Stage of each row:
[ 122  102   23 -224  160 -229  -61   22  -34  -23   47  183 -152 -251
 -114 -178 -122  192 -144 -155 -122  265 -194 -233  -62   40  342 -155
  210   67  -35  292   42  136  -63  -13  -73  105  116 -275  -43] => 22
[-233  -52  -31   39 -189 -141 -238   12 -180  135   66 -137  -29 -132
 -104  386 -132  -49 -134  290  271    3  -63  130  285    0   85 -273
  -96   47  235  -70 -107    9  155   29  -31    7  118  -94   44] => 13
[ -42 -164   -3  383 -364  -15 -270 -120  137  180  -10  -72   15 -461
    8  136 -178   55   22   40  285   24   97  198   67 -336  -51 -337
 -153  -84  257 -213 -112   52 -262   84   35  -11  322 -161  166] => 5
[-160   55  214  293  -63 -428  -16   11   81  -70  -45   -3 -300 -440
   32  160 -428  414   23 -153    2  286   44   51   50 -398 -200 -499
  101  -89  -42  129  234  -76  201 -173  157  286  183 -208  221] => 4
[ 190 -183 -115 -131  103   49   47 -205  241  -18 -112    8  -96 -490
  272 -216 -118  -80 -299 -261 -123   87 -104  -45  -58  110  356 -325
  241  192  -54  302   91  132  141  100   65  119  386 -489  -78] => 27
[-265  180   26 -173    5 -353 -182   72 -162  -48  274  -20   -5   30
 -295  195   83 -129  -47  186   56  -12  -82   -4  243  102   73 -286
   80   34  157  122  138  -86   78  136 -334   73  -37   79   66] => 17
[-298  236  118  189   64 -155 -100 -185   76 -158   81 -136 -176 -328
 -436  424 -332  119   32 -117   51  -37   70   69  379 -106  -75 -402
 -197  -56  198  -87  134 -267   11    8    9   50  157  116  310] => 13
[  34 -161  183  118   96  -75   53  149  -58  -47  206  175  159  277
  538 -166  163  -82 -220 -159  288 -333   29  239 -121 -151 -529  350
   15   -4  -43 -174    5 -211  296  189 -151   25 -105  396 -184] => 5
[-215 -128   28   30 -244 -276 -550  277  -84   94  462 -120  271   12
  392 -115  174  180 -194  330  387  -30   93  321   59   67  -43 -161
 -183    6  101 -193  120 -109  193  460 -408 -211  174  165   78] => 7
[-126 -137  314  185   88 -257  159  204 -210  -43 -188  -20 -487 -226
    9  289 -416  516  -90   -8  196  374   37  -32   53 -236 -139 -219
  183  -20  -89  -39   35   74  441 -400  335  167   52 -394   24] => 7
[-237   20   81  137 -174 -421 -416  161   21    5  323  -94  103 -193
  285  -12 -105  321 -115  126  189   80   68  241   81 -121 -111 -365
 -136  -38   30  -17  233 -179  225  276 -233    7  208  107  192] => 6
[-241   18  156  112   30  -30  -57  -17  -88  -67   26 -128 -251 -193
 -447  403 -172  104    1   76  218   64   94    5  319   -5   10 -253
  -53  -12  201 -224   15  -55   15  -74   14  -65   83 -129  165] => 13
[-246 -132  -84 -216 -244 -145 -504  298 -280  145  468  -94  275  330
   94   68  384 -166 -221  556  410 -125  -18  180  227  315  102   27
 -104   89  211 -228  -28  -33  131  445 -547 -320  -47   97  -70] => 14
[ -10  -68  106  361 -188 -112  -64  -89  164   33  -26   73 -101 -337
   59   55 -238  144   27 -169  137   38   65   92    3 -395 -226 -208
  -34 -104   93 -109   12  -62 -139   -3   65   90  162  -94  125] => 4
[-138  -68  221   22  212   39  127   94 -203 -107   43   -3 -192  152
 -171  288  -16  -21 -132   -9  281 -125   52   30  202   54 -206  138
   30   29   93 -251  -49 -117  255  -85    6  -61 -112   72  -59] => 13
[-131  120  208  -91  332 -153  327    7 -221 -178   -5  123 -255  185
 -298  305  -46 -177  -83 -142   47 -137  -98  -89  182  -15 -243   82
  217   35   43   62   11 -126  278 -214    7  213 -231  129 -123] => 16
[ 164   82 -126 -167   73 -184 -127 -160  109   50   25  134   37 -437
  124 -209 -175   12 -236 -239 -152   97 -243  -74  -77   -7  358 -259
   87  110   17  397   -2   95  -57  113  -25  194  303 -159  -36] => 24
[  20 -197  304   75  171 -212  233  285 -163  -93   63  204 -141  256
  453 -113   38  133 -194 -141  208  -40   10   70 -171 -188 -493  270
  270    1 -177  -54   77  -85  477  -92    4  144 -188   60 -214] => 4
[-138   74  143   16  216  -35  105   18 -136 -150  115   85  -70  246
  -79  249  -53  -76 -140 -115  171 -253  -31   39  223   19 -301  225
  -66   14   59 -167  -15 -281  260   26  -69  -20 -187  296  -59] => 14
[ 241  -40  -46  -87  144   52   -7 -179  220  -47  -99  117 -182 -520
   -8 -227 -229  170 -185 -344 -139  212 -102 -193  -67   36  396 -214
  143   92  -36  203   19  134 -140   33   92   26  327 -448    9] => 25
[  99   87  -69  -88   -2  -21 -204 -189   90   69  122   74   67 -422
 -324 -123   47 -150  -41 -115    8   10  -90  -69   10   -2  368 -270
   21   38  251  115  -83  156 -470  174 -185   17  296  -90   64] => 22
[ 285   16 -150 -219  311   28   47 -215  288 -146  170  253  309  -17
  711 -496   46 -261 -453 -559 -182 -406 -227   81 -156  149  -27  247
   13  178 -168  316  109 -270  254  433 -171   89  134  318 -230] => 26
[  20  135  133 -132  269 -139  153  -80  -88  -86    5  125 -188 -216
 -410   43  -19 -115  -37 -202  -45   39 -111 -163   22  -35  120 -162
  253   39  116  200   -6  106 -116 -131  -39  216   61  -60  -37] => 20
[  -4   98  190  312  -40 -221  -42  -86  292 -130   91  145 -147 -375
  -93 -130 -195  264  128 -351  -41  109  119  -21  -45 -380 -235 -268
   45 -156   11  -35  226 -140 -267   59  -77   97  144  -44  244] => 1
[ -27 -111   75   71   75   61  -81  107 -143    5  167   86  148  282
  353   82    9  -20 -281  -34  366 -323  -22  212   90   12 -322  404
 -225   27   59 -298 -162 -246  299  181  -72 -147  -92  380 -157] => 10
[ 219   22 -189 -178  -21 -192 -123 -120   61  119  -95  195  -53 -410
  199 -167 -295  129 -255 -163 -162  237 -326 -164  -83  -31  444 -199
  122  121  -43  430  -87  169  -11   10   77  178  243 -394 -107] => 24
[-127  171  207  -90  282 -181  209  -44 -137 -160    5   67 -302 -112
 -572  236  -41  -97   33 -135  -23   52  -44 -172  158  -29    8 -198
  266   15  127  106   66   20  -25 -198  -48  195  -51  -69   29] => 18
[ 127  -42   13  -51  218   71  -33 -271  362 -149   17  -73 -112 -705
  -72 -258 -104   35 -160 -384 -147  103   57  -43  -24  100  382 -496
  146  119   34  194  222   68 -127  176  -16   43  523 -342  154] => 26
[-211 -192  -17  -88 -296 -423 -558  413 -232  179  451  -81  305  163
  633 -131  195  173 -300  477  388   26  -25  318    4   95  -31 -116
  -84   65   18  -42   98  -47  433  419 -414 -119   84  100  -56] => 7
[  38  -87  160  393  -45  134  -29  -89  188  -48   31   87  -46 -185
   -5   24 -136  130   16 -262  262 -138  167  112   34 -287 -325   76
 -174 -123  120 -395  -59 -171 -215   91   21 -125  106  103  118] => 5
[ 227  -15  -99 -133  227  -76  149 -229  224  -86 -159  151 -120 -411
  359 -210 -307   26 -332 -453 -249   60 -232  -94  -88    7  226 -178
  201  164 -165  451   84   -6  260   13  174  254  264 -290 -115] => 26
[-151  134  -52  -41  -96 -117 -174 -104  -59   36  151   17   15  -93
 -444  240   41 -243   21  103   95  -81  -73  -35  251   12  114 -207
  -20   -4  287  -14  -52  -16 -249  110 -245   -6   31   17   74] => 17
[ 224   -2 -153  -53   24   50 -144 -246  313    0  -52   95  -78 -586
   46 -239 -256  148 -178 -322 -156  171 -121 -154  -27   26  450 -272
   26   87    2  207   23   75 -221  155   27  -16  387 -419   63] => 25
[ 239   21   50 -234  318  -71  183  -28  -69  -45  -20  272  -63  -82
   97 -221  -19  -81 -253 -321  -71  -16 -237 -156 -162   17  127  148
  255  111  -52  280  -91  105   57  -53   14  192   28  -42 -246] => 23
[ 261  140  -38 -260  377 -143  110  -92   70 -122  124  346  149   29
  463 -395  -36  -89 -365 -503 -192 -224 -300  -60 -184   45  -15  274
   98  128 -168  386   31 -167  213  192  -93  200    6  295 -250] => 24
[ 157 -202 -401 -322 -215  -65 -493  -44  241  130  342   29  466 -125
  776 -519  260 -247 -460   72  -23 -143 -184  152  -62  357  419 -132
   -5  231  -31  284  128  -16  144  707 -478 -165  321 -156 -156] => 27
[-124 -200  154  143 -158 -371  -21  161 -166  130  -61  -42 -184 -262
  260  147 -182  173 -130  162  217  234  -28  146  -29 -279 -121 -383
  233   20   10  121   43  156  376 -194  130  290  158 -300  -29] => 5
[ -77  -36  164  153  124  199  -35   26  -31 -117  109   29 -111  113
 -207  209  -77  130  -70  -98  316 -147  120   15  230   29 -191  264
 -222  -51  127 -480  -96 -228  -28   80  -50 -299  -75  136   56] => 12
[  81   64   63 -160  174 -112   64  -64  -89    7    2  134 -126 -260
 -308  -26    0 -109  -80 -134  -19   84 -142 -151  -24  -11  232 -166
  238   69  135  207  -69  195 -169  -80  -51  172  115 -155  -73] => 21
[ -34 -131  309  380   32   66   70  -15  114  -93  -66  -16 -314 -347
 -243  120 -198  301   84 -205  243  125  242   27   53 -287 -221 -161
   14 -118  102 -358   36  -24 -152 -123  135  -55  167 -194  190] => 5
[ 256 -138  -74 -211  119  -52   52  -66   37   60 -149  146 -154 -383
  229 -212 -177   76 -313 -196  -93  229 -228 -158 -141   55  397 -153
  279  172  -83  354  -62  240  115  -55  132  159  253 -498 -182] => 25
[  13 -132  247  253   13 -137  137   30   67  -48   -1  103 -145 -184
  131  -45  -59   54  -16 -203  144   -3   94   94 -102 -338 -347 -110
  195  -61    7  -66   87  -17   58  -70   32  183   79  -48   12] => 3

Levels:
[  35  121  254  -44 -308   14  -55   53 -211   88 -164  112  -48   14
  204 -106  170  -92  108  -55 -174   42 -105 -239   21   26  -19  148
    6  -76   66 -116  -70 -155  -29   68 -209 -153   82 -101 -141] => 5
[  54   -3  119  -31   21 -105  118 -151  -87  -14 -103  212  -12  217
  -48  162  -72 -119  -19  244 -217  177  -64  239 -148 -357   10  -76
   78  -38 -114 -240    3  175 -201   -6  -46 -131   55  334   17] => 2
[ 122   15  121 -144  -77  -35 -254  -76 -122  -85 -122  -20   71  244
 -159   36  155  -79   31  274 -247  287 -213  139   59 -175  -99  -48
  -81  -48  -96  -54 -339  -50  -98  130  112 -171   17   51 -116] => 8
[ 222   17   52    0 -179  -97  -61 -220 -146  -91 -266  150   -6  122
   79  -35   63  -83    6  207 -225  126 -191  -57  -66 -219    7   -3
   85   15 -153  -83 -125   72 -166    4  -54 -164  -24  173   33] => 6
[ -14  -77 -149   43  132   20   19   28   82   -1   73   -4  122   -7
   65  273  -76  -31  -83  -82    9   42   97   64  -47   10 -149  -58
   13 -116   58   36  109  107  -63  -52   24   14  -11  148  -25] => 18
[ 193 -121  149   63 -110   92   56 -235  -71  -79   -3  156 -160   40
   67  158  -22  -58   72   43   41   26   30   40  -60  -55    4   -5
   19   83  -79  -15  148   47 -195    6  -26    2 -104   -4  -34] => 1
[ 369   17   12  -75 -141  222 -310  178 -141 -140   93   14 -131 -105
  107   43   82  -12   87 -240  176  -21  122 -319  150  327 -189   35
   -2    0  207  101   44 -263  171   25 -110   89 -156 -382 -170] => 11
[ 229  -79   -3  -90  206  103 -161  -69 -191  -95  -40   86  -90  125
 -167  183  -57 -137   23  199 -219  269   82  194  -81  -97 -116 -241
    1 -133   98  -90    2 -101  -82  -66  -30   23 -106  114  -52] => 11
[ 333 -194  241  -11 -246  275 -305 -223 -371 -157 -121   20 -286  -11
  -41 -112  153  -21  223  -35   45   79 -232  -69  125  118  -29   79
 -109  110 -255  301  -25 -188 -227  273   38  -35 -144 -429 -186] => 4
[ 340 -340 -104   57  112  383 -317 -124 -188 -208  113  -90 -209 -145
  -91  174  -28   27  111 -215  242   32   44   13   99  309 -167  -85
 -105   30 -103  470  205 -138 -160  139  121  171 -263 -397 -138] => 17
[ 193  -53  -73 -111  276   -2 -119  -69  -91 -110  -24   89   16  214
 -219  254 -101 -139  -53  299 -256  313   80  308 -107 -235 -132 -287
   32 -149   87 -176  -63   11  -64 -103   28   -3  -72  287   -8] => 12
[ -98  371  212 -101 -396 -171   23  335  -42  184 -114  127  158   26
  366 -100  204  -88    5 -139 -180  -32  -32 -417   39   28  -72  247
   83 -143  280 -347 -163 -118  199  -17 -311 -219  223   26 -142] => 6
[  61 -162  -91  103 -104  214 -139   57  114  -55  216 -159   43 -181
  183  204   54   88   36 -398  366 -156   68 -188  172  378 -202  149
 -104   42    8  378  152  -24   -9  114  118  103 -100 -345 -160] => 19
[  28  -73 -140    2  203   38  -10   34   14  -13   59   25   81   30
   -5  278 -101  -71  -71  -14  -62  112  127  126  -69  -27 -150 -132
   21 -154  102  -18  107   59  -55  -79   -3   31  -26  176  -26] => 17
[   9   19   19    6  -65  179  -87  139  203   44  283 -133   80  -81
  182  287  101  -28   42 -222  158  -45  318 -172  138  361 -239   27
 -122  -76  432   13   37 -221  205 -127   23  150  -85 -210 -199] => 15
[ -84  -50 -159  107 -111   30   32  216  269   12  272 -109  217 -140
  265  259  -35  122  -85 -466  442 -253   57 -174  142  227 -220  234
   -3   40  -24  249  181  215   59  115   98   42   44 -129 -105] => 21
[-140  166  387   -8 -377   60   37   59 -136  240 -116   53  -38  -44
  332  -80  267 -129  169  -93 -241    9   28 -327   18  180  -15  185
  -86 -141  301 -191  -62 -317   20  -29 -259 -124  100 -159 -206] => 6
[ 319 -157   15  -18   88  116 -177 -271 -210 -157 -138   87 -141   99
 -115  113  -11 -108   56  241 -204  235  -13  130  -75 -100  -61 -206
   -3  -33  -41   18  -15  -78 -187  -48   17    9 -177   60  -11] => 10
[ -42   -5  391   60 -284  191   13 -184 -217  185 -158   44 -170  -76
  268  -53  238 -156  232  -10 -276   61   53 -232  -35  202   26   68
 -126 -112  236  -71   28 -367 -133  -70 -215  -40  -34 -194 -170] => 7
[ 164 -133 -144  -54  338   65  -93  -69  -66 -103   34   56    4  129
 -200  311 -149 -107  -54  182 -156  254  121  312 -104 -148 -149 -285
   17 -148   64  -51   60   42 -102  -91   53   55 -102  239   -1] => 15
[ 272 -124  -20 -127  273  167 -247  -13 -278 -135  -17   73 -139  123
 -255  169  -76 -122   43  161 -180  298   55  244  -47  -71 -138 -264
  -10 -148   50  -13   22 -125  -92   10  -24   42 -124   23  -84] => 12
[  86 -209 -108  106   16  238  -96  100 -109  -43  112  -37  -69 -222
  136  140  -65   65   36 -447  311 -139   17 -132   60  295 -148  106
  -15  -26 -113  386  320   26 -124  164  -27   79  -65 -291 -122] => 20
[ 183   86   18  -40 -162 -178   20  -41   27 -110  -72  174   84  177
   67   98  -23  -35  -72  113  -20   45 -120    7  -20 -273  -51   53
  132   71 -141 -175  -86  232  -34   43   -4 -140   47  222   16] => 2
[ 328 -111 -124  -51  240  144 -162  -21 -169 -155   20  112 -120   29
 -111  215 -140  -93   -6   47  -54  167  155  110  -71  -13 -147 -238
   65  -95  104   -8  145  -58  -32  -89  -59  102 -163   51  -23] => 13
[ 124 -267 -162   90  235  138  -40 -182  -96  -90  -16   22  -48  -31
  -59  252 -139  -40  -18  -11  -18  108   26  191 -106  -23  -97 -159
   -2  -78 -125  204  214  106 -261   -4   58   55 -123   97   13] => 18
[  79  121  -72  -74  151 -107   54   58   52   12   -8  145  112  140
   35  257  -89 -151 -100  183 -251  182  208   80 -141 -173 -123 -197
  109 -181  304 -357   -3   18   85 -251 -123   -9    1  380   22] => 12
[ 315 -135   -8  -16  140  140 -135 -198 -224 -129 -101  121 -168   53
  -86  138  -58 -126   52  176 -183  207   74  101 -103  -57  -69 -227
   27  -76   46  -21   78 -101 -143  -94  -64   47 -177   66   -7] => 11
[ -39  -10  298   38 -167   34   63 -283 -198  126 -246  103  -88   75
  128   -9  151 -170  134  215 -400  170  -65  -10 -119  -97   54  -21
  -66 -110   60 -155  -62 -156 -232  -65 -128 -125   10  101  -72] => 6
[-156   44  -89  139 -267   48   78  305  369   97  336 -142  245 -232
  457  242   52  134  -54 -613  505 -369  166 -397  195  414 -236  341
  -31   34  170  208  198   97  189   49   27   71   64 -254 -162] => 21
[ 144  -30 -331   -1  165 -130  -38   34  184 -148   64   30  236  104
  -13  309 -147    2 -198   36   50   70   43  112  -40 -165 -184 -105
  115  -47  -42  -16   -1  290    5  -72  111  -12  -28  322   71] => 17
[ -35  274  122  -93 -214 -183   15  164   -4  106 -131  124  165  114
  220    8  131 -117  -37   69 -279   91   -8 -208  -30 -101  -73   77
   75 -151  228 -352 -182  -54  110  -92 -205 -187  140  197  -63] => 8
[ 161   68   62    3 -209 -167   31 -173  -42  -64 -204  167   57  151
  113   21   32  -69  -26  183 -167   75 -166  -37  -62 -279   -2   41
  105   40 -140 -160 -111  163 -113   -4  -38 -165   30  240   37] => 4
[-168 -120 -159  147  118  -42  227    9  182   73  118   13  183  -43
  163  319 -168   24 -121 -199  143  -96   58  109  -84  -64 -117   44
   54  -69  -91   89  267  328 -154   -6   45    4   68  239   21] => 21
[  -3  225  -18 -120   20 -299   51   50   51   37 -163  162  242  273
   26  139    4 -149 -135  333 -412  248  -21   89 -139 -380  -76 -114
  126 -180  134 -448 -238  122   25 -160  -97 -203  134  526   48] => 9
[   7   27  217  -22 -160   40   52    8   65   23  136   75  -20   80
   97  204   66  -50   53  -31   62   17   89    6   23   15  -67   80
  -43   16   90 -129   19  -13  -32   32  -22  -34   23  -38 -136] => 1
[ -20  184  193 -110 -152   20  -71  214 -133  128  -50   77   18   29
  167    8  148 -130   65  -40 -226  108   84 -204    3   93  -99   43
  -12 -191  322 -245  -81 -248  107  -59 -241  -93   78  -37 -161] => 9
[ -28 -140 -226   80  102  -21   34   78  139  -53  143  -31  183  -24
   59  281 -148   78 -129 -230  253  -75  -46  105   19  -35 -168   65
   44   -4 -209  214  170  336 -120  123  134   -9   42  110  -15] => 21
[ -80   18 -109   12  -41   60  -50  341   71   52  176  -53  147 -132
  201  178   -3   48  -49 -424  237 -128   67 -193   99  240 -207  163
    3 -106   90  145  143   47   82   99  -56    0   79 -148 -141] => 19
[ 129  105  176  -33 -258   -7  -14   81 -207   18 -124  186  -81    3
  191  -66   61  -66   63 -111  -52  -17  -81 -214   -6  -24  -21  143
   87  -22   -5 -117   39  -32  -22   83 -222 -121   65  -63  -91] => 3
[ 299 -166  -96  -26  210  222 -187  -60 -136 -149   74   37 -132   -4
 -103  236  -92  -73   33    4   11  143  170  101  -23   87 -156 -212
   -8  -72  113   86  145 -114  -45  -67    1  143 -198  -62  -65] => 14

Levels:
[-302   73 -414  243  -97  324  215 -371 -383 -400    8   20 -130 -286
  581  270  -97  -21 -115   -9  311  -44 -347 -117  245  229  252   80
   42 -498  -80 -482  402   -2 -165   97  138   33  188 -183 -254] => 19
[ 114   75  -28  -65 -141  132   22  159   32   57 -199   32  -66    0
 -126 -109  -90  -65   -6  152  -76 -150  200 -164  -39  119  -16   21
  114    6  -45   97   52  -35 -154 -115   39   92  213   64  -57] => 8
[-135  165 -225 -477 -106  542    2   12  -61  -17 -432  311 -261   57
  -94 -102  119   29 -180  461 -258 -188  -70  -38  122 -147  -76  234
  -64 -155  125  164   85 -320   28   42  -24  112  349  410  310] => 11
[  65   47  -18   16  -46  105   50  -15  -59  -31  -82  -63   66   -4
   20  -47   42  -14 -105  193   -3   20    6   -5   28 -111   17  -44
  -26  -60   33  -99  -37  -10  -76  -35   87   75   48  143  -95] => 12
[ 359  191   86   22   30  361   36  -43 -218  111 -113  -85  321  -37
   61 -311  120  -39   51  382 -176  256  316   93  206 -334  -33 -322
 -389  115   98   52 -155  -95  101  119   39   83   34  305 -120] => 9
[-198   78  -64  267 -177 -420  272  144  -16 -178  -74 -432 -394   92
  283  414 -459  242  -34   12  431 -128 -354 -116   80  157  122  248
  304 -412  -45 -536  190  204 -227   54  206    7  279 -110 -263] => 19
[ 214  142    9   -9  -79  238   39   65 -112   54 -170  -32  153    0
    4 -204   43  -24    0  293 -116   83  210  -22   80 -133  -23 -140
 -111    2   39   48  -63  -70   -9  -11   46   85  130  201 -110] => 9
[ 155   62   69   56  -46  191   81  -11 -127  118 -125 -121   26  -90
 -111 -124 -145  -39  158  180 -141  -28  253  -91  105  -20   20 -106
 -109   43   29  -39  -38  -88  -83   64  -71  112  155    0  -84] => 8
[-199   55  -83  241 -161 -332  271   73  -61 -198  -45 -386 -331   85
  291  372 -404  226  -44   -6  353 -116 -351  -97   71  125  106  238
  302 -417  -35 -517  182  161 -190   34  159   16  252 -121 -242] => 18
[ 215   59  208   45  -67  -56  102  146  -15  203 -127 -279  -51   61
 -211  -87 -269   62  199  175 -126  -60  263  -91   35  -71  -39  -58
  -36   88   46  -46 -128  -18  -80   53  -60  102  172   31  -76] => 7
[ 400   38  268  414   62 -140    5  142   96   78  103 -308  259 -166
  -94 -195  -34 -194   29   42  135  191  420   17   95   48   71 -371
 -112  389  -13  -73  -43  278 -251  -19  179   42 -145    3 -396] => 8
[-103   53 -513  -55 -218  -42   95  -83 -168 -140 -138   43  -21   46
  619  374  -94  -11 -293  127  657  -97 -348 -213 -112  160  240  -31
   56 -649 -371 -213   92  158 -204 -366  568  -18  213   80 -314] => 20
[ 365 -181  373 -148   33 -268   39   86   71  333   75 -344  -37  309
 -348   -9 -301  113  194  -70 -249 -168  225  -24 -226 -232 -204  -35
  -97  213   54  -54 -370   18   65   41 -128   28  -86   36   66] => 3
[-143  107 -442    7 -248  -28  149  -28 -173 -237 -138   -1 -106   64
  585  320 -132   70 -254  105  506 -101 -368 -181  -56  157  174   88
  177 -627 -252 -265  187  116 -148 -245  416  -12  262   43 -274] => 20
[ 279 -275   91 -167  160  408  -41 -406 -217  135  149   98  251   -1
 -144 -124  119 -141   53 -147 -401  -30  182   41  -88 -230 -117 -188
 -356  179   55  -53 -229 -163  113   92 -213    9 -292   10   98] => 0
[ 195  -78  182  470   86 -295   32   -8   89 -113  266 -353  237 -130
   67   20   14 -138 -155  -89  297  167   61   73   12    8  117 -257
    8  195  -17 -324  -19  357 -265  -58  252   10 -278  -53 -420] => 13
[-216   54 -262   77 -178  -85  167   10  -54 -301  -77  -72 -259   46
  358  287 -174   96 -236    8  324 -156 -376 -107    3  180   97  252
  317 -428  -92 -338  266  112 -182 -102  235    7  219  -17 -178] => 18
[ 329   22 -140 -244  -78  194  -74    2  -87  283 -198  112  315   61
   42 -109   62 -161  -73  296   93  -10  274 -128 -155 -112   51 -322
 -231  -83 -263  264 -273  -31  -92 -397  316   75   84  234 -151] => 8
[ 153   68  210   98 -112 -172  137  229   21  200 -178 -336 -109   85
 -233  -28 -335  111  210  179  -77  -76  218 -129   26  -27  -27    0
   68   21   45 -101 -109   -2 -131   34  -59  112  238  -13 -114] => 8
[  84  -57   76  405   39 -288   78  -38   50 -209  236 -316  115  -72
  198  117  -34  -57 -208 -107  342  102 -110   62    8   33  109 -117
  101   20  -31 -390   67  334 -227  -59  265   -9 -200  -57 -376] => 15
[ 569 -299  386  154  227 -165 -107  -67  129  172  338 -219  403   75
 -241 -158  115 -211  -57 -280  -98  152  350  144 -200 -198 -128 -391
 -257  538   12  -70 -327  257  -52  -42   64  -72 -557   58 -206] => 0
[ 246   87 -111 -153 -142  179   -6   77 -113  178 -228   48  242   86
   53 -132   22  -65  -34  299   11   13  208 -135 -109 -103   10 -202
  -91 -155 -161  171 -187  -62  -52 -290  198   86  160  203 -145] => 9
[ 626 -282  414  204  234 -211 -110  -58  151  170  400 -263  414   51
 -208 -176   80 -233  -44 -310  -43  137  402  129 -192 -154 -113 -430
 -268  588  -10  -54 -303  313  -66  -45   99  -75 -566   27 -245] => 1
[ -18   35  -48  -60  -31   97   26  -16    7 -106  -79   -9  -39   29
   26   -2   72   -3 -217  179   16  -42 -108   20   20 -104   -3   62
   24  -65   60 -112   25    7  -81  -24  113   54   39  205  -15] => 13
[-393   -3 -361  -17 -312 -223  166  147   89 -338 -170   15 -496  105
  257  417 -288  117 -287  -95  391 -406 -495 -266 -155  424  102  485
  647 -567 -187 -306  379  123 -327 -264  248    7  353 -129 -127] => 18
[-161  159 -359  155 -245   20  207  -37 -231 -328  -83  -94 -155    6
  581  263 -167  128 -153   70  391  -59 -350 -151   62  169  148  130
  192 -571 -115 -384  277   94  -94  -28  256   -5  271  -23 -273] => 20
[ 121   69  -62  -23 -120  104   46   47  -93   36 -151  -38  145   56
   40  -74   18   -4  -68  224    3   14   68  -73  -51  -98   13  -84
    6 -143  -48  -16  -91  -31  -66 -146  114   80  115  137 -130] => 11
[-253  -13 -378  186   -8  481  154 -518 -414 -399   93  124   35 -314
  498  157   67  -94 -165  -27  134   -8 -305  -30  220  110  208   12
  -36 -383  -33 -414  328  -73 -100   78   48   55   41 -156 -180] => 17
[ 333   46  241  397   49 -130   21  141   90   49   74 -297  227 -161
  -93 -169  -22 -167    2   70  137  188  350   22  108   34   75 -318
  -84  330    6 -104  -25  254 -251  -10  172   46 -113   24 -376] => 9
[-145  183 -306  158 -245   18  234   -7 -241 -354  -81 -120 -150   53
  564  216 -171  180 -137   76  294  -31 -351 -114   79  116   92  172
  239 -559  -62 -387  278   64  -40    9  187   -3  279  -13 -248] => 19
[ -59   42 -110  -85 -203   15   29  226  124   -7 -262   63 -195   23
 -153   16 -104  -45 -104  134   28 -241   39 -213  -93  220   23  175
  307 -115  -72   37  109   -5 -261 -210   93   92  273   36  -54] => 10
[ 274   59  384   69 -122 -436  138  411  164  308 -150 -514 -177  255
 -352  -18 -461  202  257  163  -85 -109  266 -102  -65  -95 -118   27
  114  127   68  -85 -226   81  -93   42  -47   88  214   41  -87] => 7
[ 239 -273  -37 -201  192  686  -80 -559 -314   49  152  289  336 -128
  -61 -186  290 -245  -23 -135 -432    6  178   61  -30 -216  -78 -237
 -445  166   49  -12 -152 -231  124   94 -211   17 -323   37  120] => 0
[-134  -46   23  146  -90 -259  201  -26  -60 -101   13 -335 -183  100
   94  263 -282  189  -34   13  147 -110 -272  -44  -10  -41   48  173
  201 -285   27 -434   10   71 -121   27   53   55  109  -88 -129] => 15
[ 295  117   20  -75 -116  229   35   60 -137   95 -121  -13  164   68
    1 -233  -26  -11   74  205 -200   -3  277  -88  -30  -95  -83 -134
  -76    1  -11  121  -91  -91   60  -50   -7   79  133  134  -76] => 7
[-133   96 -311   91 -213  -21  188  -50 -198 -272  -74  -91  -90   77
  506  257 -156  136 -182   56  329  -59 -350 -111    0   90  103  135
  229 -549 -145 -339  188   78  -87 -124  252    0  223  -10 -250] => 18
[ -60  -17  -58   86   -8  -28   74  -81   -9 -195   42 -101  -50   -1
  158  111    8    7 -237   46  165  -28 -208   36   26  -40   50   63
   78 -116   24 -269   91  108 -121  -21  165   20  -22   84 -126] => 15
[ -99  175 -299  157 -137   94  194 -114 -259 -284  -53 -124  -85  -32
  579  214 -103  104 -156  141  371   52 -296  -55  166   34  146   24
  -13 -458  -58 -383  225   87  -53   69  272  -11  193   74 -255] => 20
[  10   62  -65  -38 -159   76   39  165   59    7 -225   23 -108   -9
 -122  -41  -77  -44  -64  159   -7 -155   89 -164  -27  134   23   81
  184  -67  -36   26   75  -21 -208 -134   68   92  224   58  -74] => 10
[-123  138 -189 -389 -120  419   12   38  -33  -28 -369  239 -232   65
  -86  -72   85   39 -180  392 -200 -182  -80  -52   76 -115  -58  227
    8 -161  104  109   71 -253   -9    5   -1  107  310  347  236] => 11
[   1   29  -87   27 -126   74  100  -71 -160 -126  -30  -80   88   84
  168   16   -1   84 -107  119  -17  -15 -137  -37  -57 -119   -4   34
   98 -264    7 -196  -27  -36    1  -67   42   68   67   61 -106] => 13
[ 105   70   36   72  -43  217   75  -28 -129   89 -148  -90   33 -125
  -88 -105  -99  -56  113  204 -106   -6  217  -87  135  -11   51 -104
 -103   24   31  -60   -7  -88 -117   54  -41  116  160   17 -103] => 9
